Below is a small trained network, with its code and all its weights. Each question gives an input and a class and asks what happens when units are switched off, that is, made to give their printed mean instead of their output.

import numpy as np


def w(rows, s, z=0):
    codes = np.array(rows[::2]) - 128.0
    scale = np.full(codes.shape[1], s)
    scale[-1] = z or s
    return codes * scale


def norm(h):
    return h / np.sqrt((h * h).mean(-1, keepdims=True) + 1e-5)


def f(y):
    return y / 2 * (1 + np.tanh(0.7978845608 * (y + 0.044715 * y**3)))


def log_softmax(a):
    a = a - a.max(-1, keepdims=True)
    return a - np.log(np.exp(a).sum(-1, keepdims=True))


def net(x, mask):
    res = np.array(x, float).reshape(1, 8) / 4 @ E
    u = 0
    for l in range(3):
        y = f(norm(res) @ A[l][:, :-1].T + A[l][:, -1])
        res = res + np.where(mask[u : u + 11], y, B[l][:, -1]) @ B[l][:, :-1]
        u += 11
    return log_softmax(norm(res)[-1] @ U[:, :-1].T + U[:, -1])


A, B = {}, {}
E = w([
[121,120,128,123,132,123,126,136,125],'x0',
[42,139,62,93,83,192,75,85,56],'x1',
[141,112,157,120,95,65,10,86,160],'x2',
[149,141,143,134,124,153,124,118,124],'x3',
[138,98,77,87,175,168,117,102,194],'x4',
[130,116,143,117,129,143,121,140,121],'x5',
[127,113,133,124,123,134,129,133,128],'x6',
[123,74,100,212,149,151,83,164,118],'x7',
],0.011)
A[0] = w([
[100,140,163,17,32,104,184,95,181,3],'L0N1',
[158,177,120,121,139,135,105,169,131,65],'L0N2',
[167,130,171,173,182,107,126,173,177,89],'L0N3',
[69,122,81,107,78,170,91,80,103,65],'L0N4',
[125,62,94,207,117,141,95,142,127,71],'L0N5',
[129,82,150,170,116,99,68,56,148,59],'L0N6',
[184,101,143,101,96,76,48,72,132,39],'L0N7',
[87,163,90,127,136,167,76,96,88,94],'L0N8',
[153,95,65,62,150,150,124,80,192,29],'L0N9',
[124,145,170,155,2,66,151,145,65,28],'L0N10',
[138,123,86,75,159,177,106,116,221,27],'L0N11',
],0.0084,0.0044)
B[0] = w([
[236,240,60,124,174,155,51,190,75,213],'L0N1',
[133,130,119,153,122,133,127,116,151,108],'L0N2',
[152,85,107,78,82,105,123,80,108,252],'L0N3',
[151,66,161,89,53,103,149,88,95,221],'L0N4',
[177,220,76,102,175,140,82,154,117,190],'L0N5',
[89,177,142,133,115,150,157,199,185,195],'L0N6',
[27,179,162,91,97,139,144,195,221,229],'L0N7',
[131,74,86,117,85,84,155,88,144,195],'L0N8',
[80,163,186,180,227,124,106,91,80,203],'L0N9',
[103,117,183,172,254,156,94,39,109,214],'L0N10',
[132,77,193,177,203,154,117,60,104,198],'L0N11',
],0.009,0.0043)
A[1] = w([
[94,172,210,199,78,52,147,159,20,64],'L1N1',
[144,145,85,128,124,161,245,135,92,100],'L1N2',
[207,110,139,155,141,94,144,160,158,90],'L1N3',
[114,68,116,119,170,133,196,114,104,59],'L1N4',
[180,26,183,159,92,91,210,102,210,77],'L1N5',
[80,106,212,208,233,151,105,47,80,69],'L1N6',
[190,108,22,234,87,165,53,222,129,1],'L1N7',
[249,154,160,102,162,48,129,145,205,119],'L1N8',
[137,145,108,49,170,162,178,199,77,31],'L1N9',
[92,131,100,168,158,227,254,162,113,103],'L1N10',
[84,69,81,243,149,154,64,139,141,123],'L1N11',
],0.0066,0.0046)
B[1] = w([
[90,120,153,106,254,181,99,55,97,172],'L1N1',
[96,163,118,121,118,91,71,162,207,189],'L1N2',
[140,75,118,92,95,144,119,125,98,168],'L1N3',
[80,144,143,92,118,122,117,157,129,147],'L1N4',
[105,102,133,100,88,134,160,82,100,186],'L1N5',
[101,85,182,147,176,134,145,97,127,229],'L1N6',
[191,192,83,40,155,133,114,146,121,166],'L1N7',
[112,72,85,95,69,137,175,139,69,253],'L1N8',
[126,158,144,109,113,113,83,168,135,146],'L1N9',
[22,191,227,128,82,95,34,188,227,216],'L1N10',
[209,184,144,145,181,121,130,116,103,175],'L1N11',
],0.0083,0.005)
A[2] = w([
[84,88,65,108,35,150,148,109,59,3],'L2N1',
[205,64,167,118,102,73,219,142,163,121],'L2N2',
[83,79,103,83,62,177,136,98,77,70],'L2N3',
[170,199,85,110,167,123,127,142,84,149],'L2N4',
[82,157,176,169,49,88,48,138,235,83],'L2N5',
[129,89,88,93,190,181,140,62,224,45],'L2N6',
[255,234,86,111,135,130,101,144,86,54],'L2N7',
[154,118,158,116,169,98,154,142,132,99],'L2N8',
[141,213,87,152,94,152,79,78,139,220],'L2N9',
[123,100,94,99,45,142,164,65,62,119],'L2N10',
[211,140,108,118,159,194,93,167,109,114],'L2N11',
],0.0084,0.0028)
B[2] = w([
[178,26,107,158,75,105,192,83,206,182],'L2N1',
[104,90,36,222,23,120,187,51,91,206],'L2N2',
[137,26,179,147,88,69,236,116,125,185],'L2N3',
[211,126,54,54,200,69,93,129,46,188],'L2N4',
[46,168,165,84,129,210,213,242,238,254],'L2N5',
[110,195,196,217,178,161,83,80,31,168],'L2N6',
[188,136,18,64,143,111,19,255,96,219],'L2N7',
[124,110,112,138,101,162,89,90,94,150],'L2N8',
[174,96,88,190,95,86,207,213,142,198],'L2N9',
[185,111,83,223,78,85,192,123,134,203],'L2N10',
[181,146,126,71,90,109,123,164,69,174],'L2N11',
],0.0064,0.0058)
U = w([
[153,35,77,161,21,97,225,68,124,193],'0',
[44,180,158,104,99,154,122,213,246,2],'1',
[123,129,177,165,241,150,108,21,78,125],'2',
[233,176,27,86,131,105,91,184,81,161],'3',
],0.011,0.00049)

Each question gives the input, the list of numbers given to net, and the class t.
The units are the neurons (one row each of A and B). Each row of codes is followed by its name. A weight is (code - 128) times the scale printed after its matrix; where a second scale follows, it is the last column's (A, B and U).
mask holds one flag per neuron, layer by layer. A switched-off neuron (its flag False) gives its mean, the last column of its row in B, instead of its output. The means were averaged over made-up inputs and are rounded, as every weight is.
A unit's drop is (log p(t) with every unit on - log p(t) with that unit switched off) / (log p(t) with every unit on - log p(t) with every unit switched off).
The circuit of an input: a set's keep is (log p(t) with only the set's units on - log p(t) with every unit switched off) / (log p(t) with every unit on - log p(t) with every unit switched off). Starting from the 12 units with the biggest drops (on a tie, the unit counted first), units are removed one at a time, each time the one whose removal leaves the highest keep (on an exact tie, the one counted first), for as long as the keep stays at least 0.8.
units of the circuit, in order: the units of the circuit, biggest drop first
top k neurons: the k neurons with the biggest drops, biggest first
top k neurons in layer l: the k neurons of layer l with the biggest drops, biggest first
drop when u is switched off: that unit's drop, to one decimal
input [-4,7,8,-6,-3,-5,-7,4], class 1: top 2 neurons	L2N5, L0N7
input [-1,-2,-8,-2,5,-2,-5,6], class 1: units of the circuit, in order	L1N10
input [7,7,6,8,6,-3,2,6], class 0: top 3 neurons	L0N4, L1N10, L0N8
input [6,5,7,-8,-8,-4,-8,0], class 2: top 4 neurons	L0N10, L1N1, L1N10, L1N2
input [-8,6,-5,7,-8,7,-5,-5], class 2: top 4 neurons	L0N10, L1N1, L0N3, L1N8
input [0,-8,7,2,2,-5,-6,-6], class 0: top 2 neurons	L1N8, L2N2
input [-2,-1,-5,2,6,8,5,-3], class 2: top 4 neurons in layer 0	L0N11, L0N9, L0N7, L0N6
input [3,-1,-7,-2,8,-8,-6,3], class 2: top 3 neurons	L0N11, L0N9, L0N7
input [-2,7,1,5,-3,5,3,-6], class 0: top 2 neurons	L0N4, L0N8
input [6,-1,-6,-3,7,-6,7,-2], class 2: top 4 neurons in layer 0	L0N11, L0N9, L0N7, L0N6
input [5,-5,-7,-1,-6,0,-8,6], class 1: top 2 neurons in layer 1	L1N10, L1N2
input [3,2,0,2,-6,4,-6,-6], class 2: top 2 neurons	L0N10, L1N6
input [-4,-7,-1,3,1,4,2,8], class 3: top 4 neurons	L0N5, L1N7, L0N4, L2N7
input [8,-5,0,-1,3,3,-6,-6], class 3: top 2 neurons	L0N1, L2N7
input [-5,-3,-4,0,-5,-6,-3,-2], class 2: top 2 neurons	L0N10, L1N1
input [-2,3,-1,8,-4,-8,4,-1], class 2: units of the circuit, in order	L0N10
input [6,7,-3,-5,7,-3,-5,-2], class 0: top 3 neurons	L0N4, L0N8, L0N10
input [-1,1,-7,7,-1,7,-3,6], class 1: top 2 neurons	L1N10, L0N1
input [-2,5,1,5,3,-7,2,-5], class 0: top 2 neurons in layer 1	L1N11, L1N7
input [-2,-1,3,-1,3,1,2,-6], class 3: units of the circuit, in order	L0N1
input [4,6,-4,4,-7,-5,0,-2], class 2: top 3 neurons	L0N10, L1N1, L0N3
input [-6,-8,6,3,2,-1,8,7], class 0: top 2 neurons in layer 0	L0N1, L0N3
input [6,-6,6,7,5,-2,5,-6], class 0: top 4 neurons in layer 1	L1N8, L1N10, L1N2, L1N9
input [-4,3,7,-6,-6,3,4,2], class 1: top 2 neurons in layer 0	L0N7, L0N6
input [-3,6,-5,-1,5,-4,1,2], class 0: top 2 neurons in layer 0	L0N4, L0N8
input [-7,4,6,2,-2,-8,7,-1], class 1: top 2 neurons in layer 0	L0N7, L0N6
input [0,1,0,2,3,-2,0,1], class 2: drop when L0N8 is switched off	0.0
